Here is a tiny trained network, its code and every weight. The questions are about switching its units off for an input and a class, where a switched-off unit gives its printed mean instead of its output.

import numpy as np


def w(rows, s, z=0):
    codes = np.array(rows[::2]) - 128.0
    scale = np.full(codes.shape[1], s)
    scale[-1] = z or s
    return codes * scale


def f(y):
    return np.maximum(y, 0)


def log_softmax(a):
    a = a - a.max(-1, keepdims=True)
    return a - np.log(np.exp(a).sum(-1, keepdims=True))


def net(x, mask):
    res = np.array(x, float).reshape(1, 3) / 4 @ E
    y = f(res @ A[0][:, :-1].T + A[0][:, -1])
    res = res + np.where(mask, y, B[0][:, -1]) @ B[0][:, :-1]
    return log_softmax(res[-1] @ U[:, :-1].T + U[:, -1])


A, B = {}, {}
E = w([
[177,121,2,54,171],'x0',
[19,114,130,26,102],'x1',
[139,133,84,159,22],'x2',
],0.0091)
A[0] = w([
[86,127,173,157,117,74],'n1',
[141,160,121,125,76,85],'n2',
[200,114,128,195,129,103],'n3',
[110,135,164,151,117,254],'n4',
[151,128,91,147,31,134],'n5',
[120,132,139,120,169,230],'n6',
[107,142,169,152,134,81],'n7',
[143,123,85,159,40,96],'n8',
[69,112,115,81,89,121],'n9',
[49,109,131,69,107,80],'n10',
[114,144,157,130,250,96],'n11',
[147,184,111,175,141,78],'n12',
[123,114,177,86,223,95],'n13',
[159,117,94,110,139,92],'n14',
[73,161,126,104,123,85],'n15',
[139,146,62,110,148,201],'n16',
[165,132,152,141,181,117],'n17',
[123,136,201,172,95,99],'n18',
[111,127,199,158,105,84],'n19',
[176,128,115,186,145,94],'n20',
[122,127,97,126,44,137],'n21',
[124,134,115,138,76,96],'n22',
[129,131,77,133,85,93],'n23',
[161,103,121,166,137,121],'n24',
[151,131,25,98,165,73],'n25',
],0.015,0.0083)
B[0] = w([
[85,123,128,87,87,189],'n1',
[88,129,119,139,124,160],'n2',
[150,187,195,109,142,228],'n3',
[254,36,124,148,160,254],'n4',
[100,106,113,169,163,235],'n5',
[207,70,131,179,183,212],'n6',
[89,124,116,101,94,169],'n7',
[66,119,114,151,153,215],'n8',
[159,178,187,115,144,222],'n9',
[136,211,195,109,128,226],'n10',
[40,128,106,155,142,202],'n11',
[113,173,156,106,125,169],'n12',
[45,124,122,168,127,200],'n13',
[123,115,124,106,92,170],'n14',
[121,172,161,108,135,174],'n15',
[200,69,143,119,122,240],'n16',
[98,166,162,123,134,177],'n17',
[108,107,118,83,76,226],'n18',
[84,118,111,83,74,210],'n19',
[136,180,177,107,134,200],'n20',
[113,104,143,165,152,217],'n21',
[90,128,113,135,135,168],'n22',
[79,117,123,131,128,175],'n23',
[148,156,157,122,134,180],'n24',
[101,90,113,75,52,233],'n25',
],0.04,0.0098)
U = w([
[114,40,137,70,21,87],'0',
[3,90,144,223,188,121],'1',
[145,230,176,108,145,155],'2',
[210,43,116,173,143,254],'3',
[114,138,111,149,111,79],'4',
[149,163,84,195,94,92],'5',
[160,169,107,124,114,88],'6',
],0.013,0.0062)

Each question gives the input, the list of numbers given to net, and the class t.
The units are the neurons (one row each of A and B). Each row of codes is followed by its name. A weight is (code - 128) times the scale printed after its matrix; where a second scale follows, it is the last column's (A, B and U).
mask holds one flag per neuron, in row order. A switched-off neuron (its flag False) gives its mean, the last column of its row in B, instead of its output. The means were averaged over made-up inputs and are rounded, as every weight is.
A unit's drop is (log p(t) with every unit on - log p(t) with that unit switched off) / (log p(t) with every unit on - log p(t) with every unit switched off).
The circuit of an input: a set's keep is (log p(t) with only the set's units on - log p(t) with every unit switched off) / (log p(t) with every unit on - log p(t) with every unit switched off). Starting from the 12 units with the biggest drops (on a tie, the unit counted first), units are removed one at a time, each time the one whose removal leaves the highest keep (on an exact tie, the one counted first), for as long as the keep stays at least 0.8.
circuit, biggest first: the units of the circuit, biggest drop first
top k neurons: the k neurons with the biggest drops, biggest first
drop of u: that unit's drop, to one decimal
input [-3,2,-2], class 3: circuit, biggest first : n25; n4
input [2,-4,-3], class 2: top 3 neurons : n4; n17; n5
input [-3,-5,3], class 2: circuit, biggest first : n3
input [-2,-3,0], class 3: top 3 neurons : n10; n9; n4
input [5,-3,-7], class 1: top 2 neurons : n11; n13
input [1,-8,-6], class 2: top 2 neurons : n3; n20
input [-4,5,4], class 2: top 3 neurons : n10; n25; n9
input [-7,-1,-7], class 0: top 4 neurons : n18; n19; n4; n5
input [3,-4,-3], class 2: top 3 neurons : n4; n17; n18
input [4,-8,-7], class 2: top 3 neurons : n3; n20; n5
input [4,6,6], class 1: top 3 neurons : n21; n5; n3
input [-3,6,-7], class 1: top 2 neurons : n13; n11
input [-2,8,5], class 2: drop of n10 : 0.1
input [-1,6,-8], class 1: circuit, biggest first : n13
input [0,-5,5], class 1: drop of n10 : 0.9
input [-1,-3,-1], class 3: drop of n21 : 0.0
